Here is a tiny trained network, its code and every weight. The questions are about switching its units off for an input and a target symbol, where a switched-off unit gives its printed mean instead of its output.

import numpy as np


def w(rows, s, z=0):
    codes = np.array(rows[::2]) - 128.0
    scale = np.full(codes.shape[1], s)
    scale[-1] = z or s
    return codes * scale


def f(y):
    return np.maximum(y, 0)


def softmax(a):
    e = np.exp(a - a.max(-1, keepdims=True))
    return e / e.sum(-1, keepdims=True)


def log_softmax(a):
    a = a - a.max(-1, keepdims=True)
    return a - np.log(np.exp(a).sum(-1, keepdims=True))


def net(x, mask):
    ids = ['αγδεζλμξπσψω'.index(c) for c in x.split()]
    T = len(ids)
    res = E[ids] + P[:T]
    r = res
    for j in range(2):
        rows = slice(3 * j, 3 * j + 3)
        q, k, v = (r @ M[0][rows].T for M in (Q, K, V))
        z = softmax(np.where(np.tri(T) > 0, q @ k.T / 3**0.5, -1e9)) @ v
        o = O[0][rows]
        res = res + np.where(mask[j], z, o[:, -1]) @ o[:, :-1]
    y = f(res @ A[0][:, :-1].T + A[0][:, -1])
    res = res + np.where(mask[2:6], y, B[0][:, -1]) @ B[0][:, :-1]
    return log_softmax(res[-1] @ U[:, :-1].T + U[:, -1])


Q, K, V, O, A, B = {}, {}, {}, {}, {}, {}
E = w([
[77,144,162,102,182,113],'α',
[144,107,105,56,73,148],'γ',
[175,50,166,95,156,202],'δ',
[125,117,130,58,108,91],'ε',
[148,144,177,84,186,92],'ζ',
[103,133,124,81,162,135],'λ',
[146,230,176,167,182,120],'μ',
[133,219,63,141,147,202],'ξ',
[195,134,65,94,130,244],'π',
[226,166,94,167,80,115],'σ',
[65,143,7,175,88,49],'ψ',
[108,223,60,38,190,44],'ω',
],0.017)
P = w([
[75,201,242,73,65,88],'0',
[125,203,188,48,69,80],'1',
[165,186,137,83,92,88],'2',
[202,173,90,87,129,72],'3',
[254,142,49,102,158,75],'4',
[253,143,29,96,195,51],'5',
],0.007)
Q[0] = w([
[163,135,113,32,173,91],'H1',
[88,92,165,135,195,205],'H1',
[159,249,90,32,223,129],'H1',
[198,162,173,2,144,74],'H2',
[213,152,114,43,95,64],'H2',
[100,4,153,161,112,118],'H2',
],0.0096)
K[0] = w([
[216,120,48,132,201,144],'H1',
[146,7,228,27,111,218],'H1',
[208,34,2,137,136,108],'H1',
[176,137,74,187,182,108],'H2',
[192,188,69,107,225,138],'H2',
[104,141,213,122,92,203],'H2',
],0.0086)
V[0] = w([
[129,92,181,80,148,90],'H1',
[186,107,191,128,78,163],'H1',
[136,148,133,193,100,7],'H1',
[124,61,96,96,58,131],'H2',
[95,110,96,53,136,70],'H2',
[110,66,176,145,190,118],'H2',
],0.014)
O[0] = w([
[175,131,84,71,201,95,103],'H1',
[207,54,89,163,151,186,100],'H1',
[66,144,140,174,213,123,134],'H1',
[89,42,168,126,129,7,88],'H2',
[185,153,130,139,141,41,206],'H2',
[79,124,60,51,126,103,3],'H2',
],0.011)
A[0] = w([
[158,120,254,101,121,88,101],'N1',
[240,87,109,77,146,167,105],'N2',
[74,121,82,69,215,62,252],'N3',
[150,196,101,118,178,131,32],'N4',
],0.0072,0.0039)
B[0] = w([
[80,134,1,235,13,125,198],'N1',
[40,45,60,34,167,156,246],'N2',
[189,76,226,144,155,130,215],'N3',
[82,145,42,80,103,111,196],'N4',
],0.0077,0.013)
U = w([
[140,132,253,20,135,156,161],'α',
[92,80,38,146,141,112,32],'γ',
[56,41,37,142,213,143,72],'δ',
[202,54,156,115,177,76,247],'ε',
[151,107,169,66,198,138,170],'ζ',
[159,108,183,66,129,117,165],'λ',
[55,162,92,85,168,200,46],'μ',
[147,184,226,75,36,186,73],'ξ',
[134,110,124,88,29,164,169],'π',
[161,62,144,210,216,204,197],'σ',
[28,109,134,150,109,144,198],'ψ',
[203,184,74,133,100,106,3],'ω',
],0.0059,0.0043)

Each question gives the input, a string of symbols that net reads in full, and the target symbol t.
The units are the heads (3 rows each of Q, K, V and O) and the neurons (one row each of A and B). Each row of codes is followed by its name. A weight is (code - 128) times the scale printed after its matrix; where a second scale follows, it is the last column's (O, A, B and U).
mask holds one flag per unit, heads first, then neurons. A switched-off unit (its flag False) gives its mean, the last column of its rows in O or B, instead of its output. The means were averaged over made-up inputs and are rounded, as every weight is.
A unit's drop is (log p(t) with every unit on - log p(t) with that unit switched off) / (log p(t) with every unit on - log p(t) with every unit switched off).
The circuit of an input: a set's keep is (log p(t) with only the set's units on - log p(t) with every unit switched off) / (log p(t) with every unit on - log p(t) with every unit switched off). Starting from all 6 units, units are removed one at a time, each time the one whose removal leaves the highest keep (on an exact tie, the one counted first), for as long as the keep stays at least 0.8.
circuit, biggest first: the units of the circuit, biggest drop first
top k neurons: the k neurons with the biggest drops, biggest first
which heads matter: for each layer, one digit per head in row order, 1 if its drop is at least 0.15 and else 0, layers parted by /
drop of u: that unit's drop, to one decimal
input λ λ ψ δ σ α, target σ: top neuron	(N2)
input σ ψ μ, target ψ: which heads matter	10
input σ ψ ζ ε ξ ζ, target ξ: which heads matter	11
input ξ μ ψ ζ π α, target π: which heads matter	10
input ψ δ ω ζ, target ω: top 3 neurons	(N1, N2, N4)
input δ ω λ, target ω: which heads matter	01
input ψ ε ε α, target ε: circuit, biggest first	(H2, N3, H1)
input ε α ε ψ ε σ, target ψ: which heads matter	10
input α ε μ δ ε, target μ: circuit, biggest first	(H2, N3)
input δ λ ξ μ, target ξ: top 2 neurons	(N2, N1)
input σ ψ σ λ, target σ: circuit, biggest first	(H1, N2)
input ω π π, target π: top 2 neurons	(N2, N3)
input α ξ ζ ε ε μ, target μ: circuit, biggest first	(H2, N4)
input ε π λ λ μ α, target μ: circuit, biggest first	(H2)
input ξ ζ ε, target ξ: circuit, biggest first	(H2, N2)
input μ ξ ζ, target ξ: circuit, biggest first	(H2, H1)
input σ ε π ε, target π: top 2 neurons	(N1, N3)
input ε δ ζ, target δ: top 2 neurons	(N2, N4)
input α α γ ε μ, target μ: top 2 neurons	(N4, N3)
input π ε ζ π ε, target π: circuit, biggest first	(H1)
input ε ε ε ε ξ, target ξ: circuit, biggest first	(H1, N2)
input ε ψ ξ ξ, target ψ: drop of N3	0.1
input λ ω ψ δ ε, target ψ: drop of N1	0.4
